Below are the code and all the weights of a small trained network. Each question names an input and a target symbol and asks about switching units off, where a switched-off unit gives its printed mean instead of its output.

import numpy as np


def w(rows, s, z=0):
    codes = np.array(rows[::2]) - 128.0
    scale = np.full(codes.shape[1], s)
    scale[-1] = z or s
    return codes * scale


def f(y):
    return y / 2 * (1 + np.tanh(0.7978845608 * (y + 0.044715 * y**3)))


def softmax(a):
    e = np.exp(a - a.max(-1, keepdims=True))
    return e / e.sum(-1, keepdims=True)


def log_softmax(a):
    a = a - a.max(-1, keepdims=True)
    return a - np.log(np.exp(a).sum(-1, keepdims=True))


def net(x, mask):
    ids = ['αηλμσψ'.index(c) for c in x.split()]
    T = len(ids)
    res = E[ids] + P[:T]
    r = res
    for j in range(3):
        rows = slice(2 * j, 2 * j + 2)
        q, k, v = (r @ M[0][rows].T for M in (Q, K, V))
        z = softmax(np.where(np.tri(T) > 0, q @ k.T / 2**0.5, -1e9)) @ v
        o = O[0][rows]
        res = res + np.where(mask[j], z, o[:, -1]) @ o[:, :-1]
    y = f(res @ A[0][:, :-1].T + A[0][:, -1])
    res = res + np.where(mask[3:27], y, B[0][:, -1]) @ B[0][:, :-1]
    return log_softmax(res[-1] @ U[:, :-1].T + U[:, -1])


Q, K, V, O, A, B = {}, {}, {}, {}, {}, {}
E = w([
[69,186,104,146],'α',
[83,145,114,70],'η',
[251,146,68,42],'λ',
[129,145,55,219],'μ',
[117,123,125,103],'σ',
[150,105,107,149],'ψ',
],0.024)
P = w([
[168,221,116,109],'0',
[140,175,111,109],'1',
[105,152,95,112],'2',
[87,126,106,117],'3',
[72,103,112,118],'4',
[57,81,120,121],'5',
[42,63,126,125],'6',
[29,45,131,126],'7',
[15,25,135,125],'8',
[1,16,143,132],'9',
],0.012)
Q[0] = w([
[77,133,165,102],'H1',
[2,78,72,115],'H1',
[91,125,71,124],'H2',
[147,142,146,131],'H2',
[165,123,135,125],'H3',
[195,160,232,74],'H3',
],0.019)
K[0] = w([
[120,130,124,151],'H1',
[20,48,143,174],'H1',
[130,8,66,109],'H2',
[100,240,126,95],'H2',
[130,143,106,75],'H3',
[229,212,78,101],'H3',
],0.014)
V[0] = w([
[91,188,112,243],'H1',
[190,112,121,176],'H1',
[189,119,208,81],'H2',
[2,159,224,226],'H2',
[167,33,162,111],'H3',
[225,128,105,245],'H3',
],0.01)
O[0] = w([
[155,107,18,32,236],'H1',
[91,184,79,144,118],'H1',
[88,108,89,147,2],'H2',
[164,172,112,61,88],'H2',
[37,155,106,243,48],'H3',
[2,60,102,150,118],'H3',
],0.0079,0.011)
A[0] = w([
[50,151,161,200,24],'N1',
[219,33,106,83,120],'N2',
[109,143,89,219,56],'N3',
[229,85,124,110,2],'N4',
[89,174,90,128,108],'N5',
[247,132,160,210,204],'N6',
[100,28,158,138,108],'N7',
[133,54,168,84,56],'N8',
[124,123,94,155,118],'N9',
[82,144,120,101,194],'N10',
[119,152,103,119,147],'N11',
[164,124,96,120,74],'N12',
[136,149,147,140,94],'N13',
[124,137,141,114,96],'N14',
[176,109,140,56,87],'N15',
[67,29,148,111,41],'N16',
[102,126,224,182,91],'N17',
[46,182,121,140,179],'N18',
[20,110,207,110,132],'N19',
[121,94,103,150,48],'N20',
[117,55,144,124,133],'N21',
[181,212,171,215,119],'N22',
[134,164,151,110,80],'N23',
[135,180,180,36,173],'N24',
],0.013,0.0086)
B[0] = w([
[69,199,115,67,131],'N1',
[72,171,166,73,254],'N2',
[254,96,242,142,139],'N3',
[19,30,171,158,167],'N4',
[149,83,200,145,150],'N5',
[123,201,211,133,178],'N6',
[185,119,92,61,142],'N7',
[77,126,171,69,140],'N8',
[160,189,197,127,151],'N9',
[119,138,122,225,168],'N10',
[177,141,118,173,162],'N11',
[135,97,165,116,165],'N12',
[119,136,177,91,124],'N13',
[133,107,118,68,125],'N14',
[124,82,148,117,206],'N15',
[174,181,93,7,140],'N16',
[114,152,29,46,142],'N17',
[57,86,172,145,135],'N18',
[254,33,138,201,134],'N19',
[143,143,184,55,137],'N20',
[144,138,85,67,141],'N21',
[24,46,103,86,147],'N22',
[60,139,139,30,134],'N23',
[161,148,54,222,213],'N24',
],0.0076,0.018)
U = w([
[98,143,10,101,171],'α',
[200,201,88,132,118],'η',
[130,163,164,94,126],'λ',
[89,20,128,81,41],'μ',
[199,70,120,83,25],'σ',
[147,26,100,184,254],'ψ',
],0.012,0.0064)

Each question gives the input, a string of symbols that net reads in full, and the target symbol t.
The units are the heads (2 rows each of Q, K, V and O) and the neurons (one row each of A and B). Each row of codes is followed by its name. A weight is (code - 128) times the scale printed after its matrix; where a second scale follows, it is the last column's (O, A, B and U).
mask holds one flag per unit, heads first, then neurons. A switched-off unit (its flag False) gives its mean, the last column of its rows in O or B, instead of its output. The means were averaged over made-up inputs and are rounded, as every weight is.
A unit's drop is (log p(t) with every unit on - log p(t) with that unit switched off) / (log p(t) with every unit on - log p(t) with every unit switched off).
The circuit of an input: a set's keep is (log p(t) with only the set's units on - log p(t) with every unit switched off) / (log p(t) with every unit on - log p(t) with every unit switched off). Starting from the 12 units with the biggest drops (on a tie, the unit counted first), units are removed one at a time, each time the one whose removal leaves the highest keep (on an exact tie, the one counted first), for as long as the keep stays at least 0.8.
circuit, biggest first: the units of the circuit, biggest drop first
most important unit: the unit with the biggest drop
k most important neurons: the k neurons with the biggest drops, biggest first
heads that matter: for each layer, one digit per head in row order, 1 if its drop is at least 0.15 and else 0, layers parted by /
drop when u is switched off: that unit's drop, to one decimal
input η λ σ ψ η, target ψ: heads that matter -> 100
input η ψ η α μ λ σ, target σ: circuit, biggest first -> [H1, N19, N16]
input η μ μ α μ, target μ: most important unit -> N4
input ψ η μ λ ψ σ, target ψ: circuit, biggest first -> [H1, N19]
input μ α λ ψ σ μ σ η, target η: circuit, biggest first -> [H3, N24]
input μ μ η α λ α ψ σ μ, target η: circuit, biggest first -> [H3, N4]
input σ α η μ α ψ μ η μ, target λ: circuit, biggest first -> [H3, N6, N24]
input α η μ η η η σ, target λ: circuit, biggest first -> [H3, H1]
input μ α σ μ μ μ μ ψ μ λ, target λ: circuit, biggest first -> [H1, N6]
input μ α μ ψ μ ψ μ ψ μ μ, target α: 3 most important neurons -> [N16, N15, N4]
input μ η η η ψ, target λ: circuit, biggest first -> [N6, H1, H3]
input μ λ λ μ μ α ψ η λ ψ, target σ: circuit, biggest first -> [N7, N16]
input σ λ μ ψ λ ψ, target σ: 4 most important neurons -> [N16, N3, N7, N24]
input μ μ μ μ σ ψ η η η, target λ: circuit, biggest first -> [H3]
input μ α ψ, target μ: 2 most important neurons -> [N24, N4]
input ψ μ η σ σ ψ, target η: 2 most important neurons -> [N4, N15]
input λ ψ μ, target ψ: 2 most important neurons -> [N2, N3]
input μ μ μ μ η η μ η ψ, target λ: 2 most important neurons -> [N24, N6]
input η μ μ α η μ, target λ: drop when N21 is switched off -> 0.0
input μ ψ η α μ μ λ, target λ: circuit, biggest first -> [H1]
input σ ψ λ μ μ μ σ μ η, target α: drop when N24 is switched off -> 0.7
input μ λ η α η α μ ψ λ σ, target σ: drop when N19 is switched off -> 0.6
input η η μ λ η, target σ: drop when N19 is switched off -> 0.4
